Below are the code and all the weights of a small trained network. Each question names an input and a class and asks about switching units off, where a switched-off unit gives its printed mean instead of its output.

import numpy as np


def w(rows, s, z=0):
    codes = np.array(rows[::2]) - 128.0
    scale = np.full(codes.shape[1], s)
    scale[-1] = z or s
    return codes * scale


def norm(h):
    return h / np.sqrt((h * h).mean(-1, keepdims=True) + 1e-5)


def f(y):
    return np.maximum(y, 0)


def log_softmax(a):
    a = a - a.max(-1, keepdims=True)
    return a - np.log(np.exp(a).sum(-1, keepdims=True))


def net(x, mask):
    res = np.array(x, float).reshape(1, 8) / 4 @ E
    u = 0
    for l in range(3):
        y = f(norm(res) @ A[l][:, :-1].T + A[l][:, -1])
        res = res + np.where(mask[u : u + 4], y, B[l][:, -1]) @ B[l][:, :-1]
        u += 4
    return log_softmax(norm(res)[-1] @ U[:, :-1].T + U[:, -1])


A, B = {}, {}
E = w([
[70,142,158,166,19,92,134,214,176],'x0',
[131,123,128,128,127,134,127,131,129],'x1',
[46,185,125,156,122,69,151,34,69],'x2',
[142,136,185,239,169,159,133,96,153],'x3',
[133,129,125,130,131,124,132,132,128],'x4',
[55,199,124,69,194,181,174,134,218],'x5',
[139,217,90,142,92,167,4,128,146],'x6',
[128,129,123,132,124,127,130,127,128],'x7',
],0.0025)
A[0] = w([
[170,108,160,147,102,73,81,130,70,5],'L0N0',
[115,49,154,115,152,111,230,161,122,6],'L0N1',
[83,75,58,2,101,89,86,133,114,33],'L0N2',
[169,100,158,149,116,74,75,116,64,58],'L0N3',
],0.0042,0.0031)
B[0] = w([
[90,94,41,149,92,198,173,121,172,199],'L0N0',
[177,70,177,95,118,17,126,54,160,221],'L0N1',
[218,253,165,171,117,132,211,168,84,255],'L0N2',
[81,118,52,125,109,205,200,123,194,241],'L0N3',
],0.0048,0.0018)
A[1] = w([
[129,116,203,255,167,160,120,91,181,17],'L1N0',
[175,74,140,31,110,144,103,206,182,94],'L1N1',
[63,188,166,59,193,142,164,148,215,5],'L1N2',
[67,142,148,169,59,44,137,203,227,58],'L1N3',
],0.0045,0.0027)
B[1] = w([
[201,209,83,32,81,78,191,215,80,214],'L1N0',
[142,143,165,255,186,124,125,136,121,245],'L1N1',
[142,72,8,198,35,180,149,86,125,204],'L1N2',
[110,92,170,50,162,187,95,113,24,255],'L1N3',
],0.0057,0.0027)
A[2] = w([
[45,160,100,116,112,65,133,66,79,2],'L2N0',
[174,54,122,158,91,86,109,136,82,207],'L2N1',
[172,127,92,105,210,151,124,67,110,12],'L2N2',
[142,189,94,133,98,139,1,126,142,47],'L2N3',
],0.0062,0.001)
B[2] = w([
[239,105,153,202,199,164,49,213,206,227],'L2N0',
[56,220,64,102,145,153,95,65,193,252],'L2N1',
[27,121,196,105,22,123,52,209,83,214],'L2N2',
[106,32,169,83,180,18,253,44,157,245],'L2N3',
],0.0049,0.0037)
U = w([
[83,108,2,153,83,203,154,87,159,254],'0',
[114,79,174,79,167,26,180,68,162,161],'1',
[202,238,116,90,99,108,181,189,78,86],'2',
[46,98,190,75,104,176,45,158,45,71],'3',
[183,129,144,221,198,139,65,166,173,48],'4',
],0.0085,0.00096)

Each question gives the input, the list of numbers given to net, and the class t.
The units are the neurons (one row each of A and B). Each row of codes is followed by its name. A weight is (code - 128) times the scale printed after its matrix; where a second scale follows, it is the last column's (A, B and U).
mask holds one flag per neuron, layer by layer. A switched-off neuron (its flag False) gives its mean, the last column of its row in B, instead of its output. The means were averaged over made-up inputs and are rounded, as every weight is.
A unit's drop is (log p(t) with every unit on - log p(t) with that unit switched off) / (log p(t) with every unit on - log p(t) with every unit switched off).
unit that matters most: the unit with the biggest drop
k most important neurons: the k neurons with the biggest drops, biggest first
k most important neurons of layer l: the k neurons of layer l with the biggest drops, biggest first
drop of u: that unit's drop, to one decimal
input [6,-2,7,-8,2,7,-6,-6], class 2: 2 most important neurons => L0N2; L2N3
input [4,5,3,1,2,-5,4,-5], class 0: unit that matters most => L0N0
input [-8,3,5,-3,5,7,-5,8], class 3: 2 most important neurons => L2N2; L0N3
input [5,5,-8,-1,2,-5,-6,1], class 4: 2 most important neurons => L1N1; L2N3
input [-8,-1,8,2,-8,-6,-6,-6], class 3: 2 most important neurons => L2N2; L2N3
input [4,7,7,-4,-7,-5,-6,4], class 4: 4 most important neurons => L2N0; L2N3; L1N2; L1N0
input [-2,0,4,1,6,3,2,-7], class 4: 2 most important neurons => L2N0; L0N3
input [0,6,-7,8,-2,8,2,4], class 0: 2 most important neurons => L1N2; L2N0
input [0,-4,0,2,3,3,-1,4], class 0: 2 most important neurons => L1N2; L0N2
input [4,-2,5,0,4,-4,1,6], class 4: 3 most important neurons => L2N0; L1N2; L2N2
input [-5,-5,8,-5,-7,2,1,-3], class 4: 3 most important neurons => L2N0; L1N3; L1N0
input [-4,1,-7,-5,-4,0,-5,4], class 4: 2 most important neurons of layer 1 => L1N1; L1N0
input [-3,5,-1,-7,0,0,7,3], class 1: 2 most important neurons => L2N3; L1N0
input [7,5,-4,-1,-7,5,2,-5], class 3: unit that matters most => L1N3
input [-8,-8,-4,2,0,8,-5,0], class 0: 3 most important neurons => L1N2; L1N3; L2N3
input [-1,-2,6,8,8,-3,8,2], class 1: 2 most important neurons => L2N3; L0N2
input [-3,6,-7,8,6,-2,-1,-5], class 2: 2 most important neurons => L1N0; L2N0
input [-8,0,-5,6,-6,5,3,7], class 3: 2 most important neurons => L2N2; L0N2
input [7,-2,4,8,8,1,-5,2], class 2: 2 most important neurons of layer 2 => L2N3; L2N2
input [-4,2,-7,-5,-7,2,2,7], class 4: unit that matters most => L1N1
input [5,5,8,-6,0,-4,4,2], class 4: 2 most important neurons of layer 2 => L2N0; L2N2
input [8,-1,8,5,-5,2,-3,-4], class 3: 2 most important neurons of layer 1 => L1N3; L1N1
input [-8,-4,4,-6,-8,-3,-4,-4], class 3: 2 most important neurons of layer 2 => L2N2; L2N3
input [4,-8,0,0,0,-2,-3,0], class 3: 2 most important neurons of layer 1 => L1N3; L1N2
input [-5,0,6,-6,-3,-6,8,6], class 1: 3 most important neurons of layer 1 => L1N2; L1N0; L1N3
input [7,4,-4,-3,-2,3,-4,2], class 3: 2 most important neurons of layer 2 => L2N3; L2N0
input [-1,2,4,7,-6,5,3,6], class 2: 2 most important neurons of layer 0 => L0N3; L0N0
input [-7,7,6,-7,-6,2,-4,0], class 2: unit that matters most => L0N2
input [0,-4,1,4,-3,-3,7,2], class 1: drop of L2N3 => 0.9
